Below are the code and all the weights of a small trained network. Each question names an input and a target symbol and asks about switching units off, where a switched-off unit gives its printed mean instead of its output.

import numpy as np


def w(rows, s, z=0):
    codes = np.array(rows[::2]) - 128.0
    scale = np.full(codes.shape[1], s)
    scale[-1] = z or s
    return codes * scale


def norm(h):
    return h / np.sqrt((h * h).mean(-1, keepdims=True) + 1e-5)


def f(y):
    return np.maximum(y, 0)


def softmax(a):
    e = np.exp(a - a.max(-1, keepdims=True))
    return e / e.sum(-1, keepdims=True)


def log_softmax(a):
    a = a - a.max(-1, keepdims=True)
    return a - np.log(np.exp(a).sum(-1, keepdims=True))


def net(x, mask):
    ids = ['αδθλπστ'.index(c) for c in x.split()]
    T = len(ids)
    res = E[ids] + P[:T]
    u = 0
    for l in range(2):
        r = norm(res)
        for j in range(2):
            rows = slice(3 * j, 3 * j + 3)
            q, k, v = (r @ M[l][rows].T for M in (Q, K, V))
            z = softmax(np.where(np.tri(T) > 0, q @ k.T / 3**0.5, -1e9)) @ v
            o = O[l][rows]
            res = res + np.where(mask[u + j], z, o[:, -1]) @ o[:, :-1]
        u += 2
        y = f(norm(res) @ A[l][:, :-1].T + A[l][:, -1])
        res = res + np.where(mask[u : u + 4], y, B[l][:, -1]) @ B[l][:, :-1]
        u += 4
    return log_softmax(norm(res)[-1] @ U[:, :-1].T + U[:, -1])


Q, K, V, O, A, B = {}, {}, {}, {}, {}, {}
E = w([
[129,101,79,64,125,77,105,70],'α',
[101,129,93,186,168,110,93,85],'δ',
[151,102,115,119,160,2,121,154],'θ',
[183,104,175,61,96,107,100,75],'λ',
[150,150,106,61,208,108,119,72],'π',
[94,98,135,98,109,171,84,28],'σ',
[121,77,145,83,95,54,126,86],'τ',
],0.014)
P = w([
[154,66,70,92,166,191,117,204],'0',
[173,16,77,155,134,167,156,109],'1',
[90,175,153,73,147,124,177,159],'2',
[6,62,189,178,91,84,12,140],'3',
[143,72,31,139,155,116,149,61],'4',
[168,156,219,130,156,145,174,138],'5',
[48,105,166,171,104,69,21,118],'6',
[166,107,36,135,153,101,148,37],'7',
[152,172,133,156,106,192,215,179],'8',
[68,137,155,181,95,59,32,93],'9',
[199,151,57,145,150,102,140,35],'10',
[115,239,137,109,226,211,195,102],'11',
[72,173,127,193,61,53,45,74],'12',
[202,189,79,161,154,94,140,24],'13',
],0.016)
Q[0] = w([
[181,85,121,167,116,135,165,127],'0.h0',
[135,99,147,154,111,117,132,150],'0.h0',
[124,146,118,126,130,153,200,134],'0.h0',
[108,151,209,129,184,72,132,95],'0.h1',
[3,179,173,75,135,112,93,182],'0.h1',
[89,141,128,117,116,80,24,122],'0.h1',
],0.02)
K[0] = w([
[163,171,145,132,116,51,139,4],'0.h0',
[64,122,156,117,163,99,104,120],'0.h0',
[137,144,183,145,95,132,181,115],'0.h0',
[77,206,43,107,57,151,195,208],'0.h1',
[108,53,123,77,160,218,158,252],'0.h1',
[91,88,47,93,109,133,19,185],'0.h1',
],0.013)
V[0] = w([
[109,183,55,77,95,90,44,75],'0.h0',
[129,92,140,161,124,170,82,195],'0.h0',
[182,128,155,177,46,104,5,98],'0.h0',
[129,121,178,35,54,210,127,114],'0.h1',
[115,201,117,129,212,215,109,96],'0.h1',
[156,119,107,132,146,15,195,225],'0.h1',
],0.011)
O[0] = w([
[84,147,87,120,144,134,135,111,208],'0.h0',
[165,74,96,138,131,116,126,148,88],'0.h0',
[131,136,97,97,146,161,133,150,2],'0.h0',
[77,91,157,84,138,127,107,152,113],'0.h1',
[127,39,123,133,165,141,162,118,65],'0.h1',
[165,194,102,154,3,38,195,198,175],'0.h1',
],0.017,0.0044)
A[0] = w([
[69,214,166,103,63,58,224,149,212],'0.n0',
[57,94,245,55,146,119,214,127,27],'0.n1',
[215,101,125,164,80,134,36,166,5],'0.n2',
[55,150,181,139,95,132,47,147,196],'0.n3',
],0.011,0.0033)
B[0] = w([
[57,89,134,93,161,214,165,59,250],'0.n0',
[117,168,3,248,204,139,116,142,171],'0.n1',
[80,151,180,242,87,234,175,211,145],'0.n2',
[159,121,191,78,183,56,156,160,182],'0.n3',
],0.011,0.013)
Q[1] = w([
[150,141,163,158,170,225,78,68],'1.h0',
[100,40,121,62,125,137,105,173],'1.h0',
[58,44,97,202,93,67,87,100],'1.h0',
[200,237,91,111,88,178,121,111],'1.h1',
[252,100,187,135,119,204,159,136],'1.h1',
[157,113,118,75,228,244,231,80],'1.h1',
],0.014)
K[1] = w([
[118,201,123,148,248,216,132,83],'1.h0',
[91,46,145,86,137,133,99,138],'1.h0',
[79,51,64,179,134,73,119,127],'1.h0',
[163,219,143,120,89,126,116,99],'1.h1',
[177,100,223,173,91,119,119,96],'1.h1',
[114,184,179,164,226,144,154,28],'1.h1',
],0.015)
V[1] = w([
[111,178,170,112,95,120,164,165],'1.h0',
[68,186,159,174,141,71,179,44],'1.h0',
[140,145,164,222,135,191,105,135],'1.h0',
[177,88,238,137,141,240,244,163],'1.h1',
[59,173,130,178,44,141,97,198],'1.h1',
[161,168,90,102,175,124,181,186],'1.h1',
],0.011)
O[1] = w([
[180,88,148,90,145,140,65,107,64],'1.h0',
[170,78,55,88,116,214,215,159,255],'1.h0',
[90,90,12,113,171,125,112,127,73],'1.h0',
[99,103,84,66,174,69,246,182,45],'1.h1',
[36,103,125,203,168,210,169,163,16],'1.h1',
[186,114,166,103,38,198,194,126,134],'1.h1',
],0.012,0.0061)
A[1] = w([
[124,89,151,64,222,142,66,112,228],'1.n0',
[161,142,109,119,137,164,127,53,133],'1.n1',
[131,160,212,2,121,138,92,150,9],'1.n2',
[160,170,128,76,224,153,199,199,253],'1.n3',
],0.014,0.0028)
B[1] = w([
[173,131,133,126,72,188,171,125,236],'1.n0',
[118,174,145,128,180,99,143,135,254],'1.n1',
[130,128,3,116,149,128,91,185,191],'1.n2',
[109,135,160,147,93,86,57,108,221],'1.n3',
],0.023,0.0091)
U = w([
[129,161,144,181,95,113,28,83,76],'α',
[123,103,65,223,199,100,122,130,131],'δ',
[156,164,107,167,52,150,189,147,43],'θ',
[131,145,66,53,125,120,76,195,142],'λ',
[195,111,151,84,129,22,152,101,7],'π',
[156,66,151,122,151,191,127,102,252],'σ',
[6,172,164,65,175,95,149,153,200],'τ',
],0.012,0.0023)

Each question gives the input, a string of symbols that net reads in full, and the target symbol t.
The units are the heads (3 rows each of Q, K, V and O) and the neurons (one row each of A and B). Each row of codes is followed by its name. A weight is (code - 128) times the scale printed after its matrix; where a second scale follows, it is the last column's (O, A, B and U).
mask holds one flag per unit, layer by layer, with each layer's heads first. A switched-off unit (its flag False) gives its mean, the last column of its rows in O or B, instead of its output. The means were averaged over made-up inputs and are rounded, as every weight is.
A unit's drop is (log p(t) with every unit on - log p(t) with that unit switched off) / (log p(t) with every unit on - log p(t) with every unit switched off).
The circuit of an input: a set's keep is (log p(t) with only the set's units on - log p(t) with every unit switched off) / (log p(t) with every unit on - log p(t) with every unit switched off). Starting from all 12 units, units are removed one at a time, each time the one whose removal leaves the highest keep (on an exact tie, the one counted first), for as long as the keep stays at least 0.8.
units of the circuit, in order: the units of the circuit, biggest drop first
unit that matters most: the unit with the biggest drop
k most important neurons: the k neurons with the biggest drops, biggest first
k most important neurons of layer l: the k neurons of layer l with the biggest drops, biggest first
which heads matter: for each layer, one digit per head in row order, 1 if its drop is at least 0.15 and else 0, layers parted by /
input λ τ π θ θ π θ σ α τ σ θ τ, target λ: units of the circuit, in order	[0.h1, 1.n2]
input θ α σ π α δ δ θ τ, target π: which heads matter	01 / 01
input τ α λ θ π θ, target α: which heads matter	01 / 00
input α σ τ α δ θ, target λ: units of the circuit, in order	[0.h1, 1.n2, 1.h0]
input τ δ α σ λ θ λ α τ α σ σ α, target τ: most important neuron of layer 0	[0.n2]
input π σ α δ σ λ, target τ: which heads matter	00 / 00
input π τ θ, target δ: units of the circuit, in order	[0.h1, 0.n1]
input τ δ π π σ τ σ σ δ δ α α θ, target τ: units of the circuit, in order	[1.h1, 0.h1, 0.n0]
input α θ π α α α, target δ: units of the circuit, in order	[0.n1, 0.h1]
input τ τ α δ λ θ δ α θ α α, target α: 2 most important neurons of layer 0	[0.n0, 0.n3]
input τ δ δ α σ π θ δ σ λ, target τ: which heads matter	10 / 01
input α θ τ σ λ, target λ: units of the circuit, in order	[0.h1, 1.n2, 0.n1, 0.n0]
input α θ τ π α π, target λ: which heads matter	01 / 00
input π θ θ σ τ, target τ: unit that matters most	1.n1
input τ δ π τ λ θ θ π θ λ θ λ τ, target τ: which heads matter	10 / 01
input τ τ α π τ α α σ α α δ λ π, target τ: which heads matter	10 / 01
input σ σ λ θ α δ π α τ α τ σ, target λ: which heads matter	01 / 00
input τ λ α σ, target τ: which heads matter	10 / 01
input π λ θ θ δ α π λ σ, target τ: units of the circuit, in order	[0.n0, 1.h1]
input π τ δ δ τ σ π, target π: units of the circuit, in order	[1.h1]
input τ α τ, target λ: 3 most important neurons	[1.n2, 0.n0, 0.n1]
input α α τ θ σ α θ τ π λ λ, target λ: 3 most important neurons	[1.n2, 0.n0, 0.n1]
